Below is a small trained network, with its code and all its weights. Each question gives an input and a class and asks what happens when units are switched off, that is, made to give their printed mean instead of their output.

import numpy as np


def w(rows, s, z=0):
    codes = np.array(rows[::2]) - 128.0
    scale = np.full(codes.shape[1], s)
    scale[-1] = z or s
    return codes * scale


def norm(h):
    return h / np.sqrt((h * h).mean(-1, keepdims=True) + 1e-5)


def f(y):
    return y / 2 * (1 + np.tanh(0.7978845608 * (y + 0.044715 * y**3)))


def log_softmax(a):
    a = a - a.max(-1, keepdims=True)
    return a - np.log(np.exp(a).sum(-1, keepdims=True))


def net(x, mask):
    res = np.array(x, float).reshape(1, 5) / 4 @ E
    u = 0
    for l in range(3):
        y = f(norm(res) @ A[l][:, :-1].T + A[l][:, -1])
        res = res + np.where(mask[u : u + 6], y, B[l][:, -1]) @ B[l][:, :-1]
        u += 6
    return log_softmax(norm(res)[-1] @ U[:, :-1].T + U[:, -1])


A, B = {}, {}
E = w([
[60,163,190,172,39,85,100],'x0',
[167,254,158,73,86,132,202],'x1',
[117,108,197,57,165,215,74],'x2',
[28,113,7,71,50,180,163],'x3',
[134,77,165,175,111,177,188],'x4',
],0.0054)
A[0] = w([
[47,104,152,87,154,206,149,58],'0.n0',
[108,81,192,232,116,255,240,52],'0.n1',
[118,67,81,195,163,145,69,253],'0.n2',
[172,110,191,155,122,227,216,26],'0.n3',
[164,160,183,84,70,176,154,72],'0.n4',
[113,169,157,15,160,132,34,91],'0.n5',
],0.0063,0.0029)
B[0] = w([
[78,39,110,139,97,165,216,164],'0.n0',
[87,194,77,17,191,1,8,199],'0.n1',
[182,188,122,127,100,159,139,252],'0.n2',
[126,172,99,100,163,59,142,161],'0.n3',
[163,186,139,165,67,239,139,156],'0.n4',
[85,139,107,155,164,15,215,195],'0.n5',
],0.0076,0.0038)
A[1] = w([
[153,150,130,220,180,95,159,1],'1.n0',
[105,31,80,193,186,131,50,243],'1.n1',
[82,66,111,211,164,166,42,37],'1.n2',
[22,131,248,84,221,218,131,71],'1.n3',
[39,105,253,130,28,117,73,67],'1.n4',
[206,138,193,92,151,113,110,47],'1.n5',
],0.0072,0.0033)
B[1] = w([
[82,93,125,121,108,131,133,157],'1.n0',
[124,198,151,93,117,110,178,255],'1.n1',
[204,193,188,76,88,174,178,151],'1.n2',
[172,95,119,160,111,1,216,179],'1.n3',
[164,189,27,199,207,145,85,205],'1.n4',
[50,111,133,138,101,182,133,183],'1.n5',
],0.012,0.0039)
A[2] = w([
[171,148,174,108,162,67,73,78],'2.n0',
[205,36,100,57,249,183,170,120],'2.n1',
[73,207,87,62,118,102,102,238],'2.n2',
[176,119,236,194,181,113,111,68],'2.n3',
[189,1,132,36,87,101,23,4],'2.n4',
[189,91,88,191,67,84,125,103],'2.n5',
],0.0073,0.0043)
B[2] = w([
[86,109,129,66,108,143,95,146],'2.n0',
[139,180,113,250,125,96,55,169],'2.n1',
[121,66,210,129,157,157,87,254],'2.n2',
[42,35,2,78,51,229,129,158],'2.n3',
[175,221,144,166,142,150,109,118],'2.n4',
[151,118,114,130,166,88,238,138],'2.n5',
],0.01,0.008)
U = w([
[129,215,70,225,193,146,53,209],'0',
[21,42,75,109,47,239,121,152],'1',
[211,221,239,74,77,216,176,177],'2',
[62,115,165,68,192,44,50,167],'3',
[120,88,131,140,126,6,227,149],'4',
[122,72,166,160,173,132,115,107],'5',
[213,83,124,98,101,144,110,9],'6',
],0.014,0.011)

Each question gives the input, the list of numbers given to net, and the class t.
The units are the neurons (one row each of A and B). Each row of codes is followed by its name. A weight is (code - 128) times the scale printed after its matrix; where a second scale follows, it is the last column's (A, B and U).
mask holds one flag per neuron, layer by layer. A switched-off neuron (its flag False) gives its mean, the last column of its row in B, instead of its output. The means were averaged over made-up inputs and are rounded, as every weight is.
A unit's drop is (log p(t) with every unit on - log p(t) with that unit switched off) / (log p(t) with every unit on - log p(t) with every unit switched off).
The circuit of an input: a set's keep is (log p(t) with only the set's units on - log p(t) with every unit switched off) / (log p(t) with every unit on - log p(t) with every unit switched off). Starting from the 12 units with the biggest drops (on a tie, the unit counted first), units are removed one at a time, each time the one whose removal leaves the highest keep (on an exact tie, the one counted first), for as long as the keep stays at least 0.8.
units of the circuit, in order: the units of the circuit, biggest drop first
unit that matters most: the unit with the biggest drop
top k neurons: the k neurons with the biggest drops, biggest first
drop of u: that unit's drop, to one decimal
input [-5,-3,-5,-2,-7], class 3: top 3 neurons => [1.n4 1.n3 1.n1]
input [-6,-8,2,7,8], class 2: units of the circuit, in order => [1.n1 1.n2]
input [5,5,4,-8,4], class 1: units of the circuit, in order => [2.n3]
input [-3,2,-7,3,-7], class 3: top 3 neurons => [1.n3 2.n2 0.n0]
input [7,-8,-1,0,-6], class 2: top 2 neurons => [1.n2 1.n1]
input [-6,-1,0,7,8], class 3: units of the circuit, in order => [0.n1 2.n3]
input [-6,2,6,-5,2], class 0: top 3 neurons => [2.n1 0.n3 1.n1]
input [-7,-7,8,-4,3], class 4: top 4 neurons => [1.n3 1.n1 1.n4 2.n2]
input [-5,7,-6,5,-2], class 2: top 4 neurons => [2.n3 1.n3 1.n4 0.n5]
input [7,-8,4,0,2], class 2: top 3 neurons => [1.n2 1.n1 2.n1]
input [8,8,-8,5,0], class 0: top 2 neurons => [0.n2 1.n4]
input [8,-2,4,2,-6], class 0: top 2 neurons => [1.n4 0.n1]
input [1,3,-8,7,-8], class 3: units of the circuit, in order => [2.n3 2.n2]
input [-3,-5,0,-2,4], class 2: unit that matters most => 1.n1
input [-3,-8,4,-6,-5], class 2: top 3 neurons => [1.n1 1.n2 0.n1]
input [-7,5,-2,3,5], class 0: units of the circuit, in order => [2.n1 1.n1]
input [-3,-5,-7,-1,-6], class 4: top 3 neurons => [0.n1 0.n2 2.n5]
input [0,7,2,-7,-2], class 1: units of the circuit, in order => [2.n3 1.n1 0.n2]
input [2,-6,-6,7,8], class 3: units of the circuit, in order => [0.n1 2.n3]
input [7,-3,0,-3,1], class 0: units of the circuit, in order => [1.n4]
input [-6,6,0,4,-7], class 3: top 2 neurons => [2.n2 1.n4]
input [-2,-7,-6,-7,0], class 1: top 2 neurons => [2.n3 0.n2]
input [-1,-1,-8,6,8], class 3: units of the circuit, in order => [0.n1 1.n3 2.n2 2.n3]
input [6,7,-5,6,-3], class 2: units of the circuit, in order => [2.n3 0.n1 2.n2]
input [4,0,5,0,-1], class 4: top 2 neurons => [1.n3 0.n5]
input [-8,1,2,2,0], class 0: drop of 2.n1 => 0.6
input [-6,-2,4,-8,-3], class 1: drop of 2.n3 => 1.1
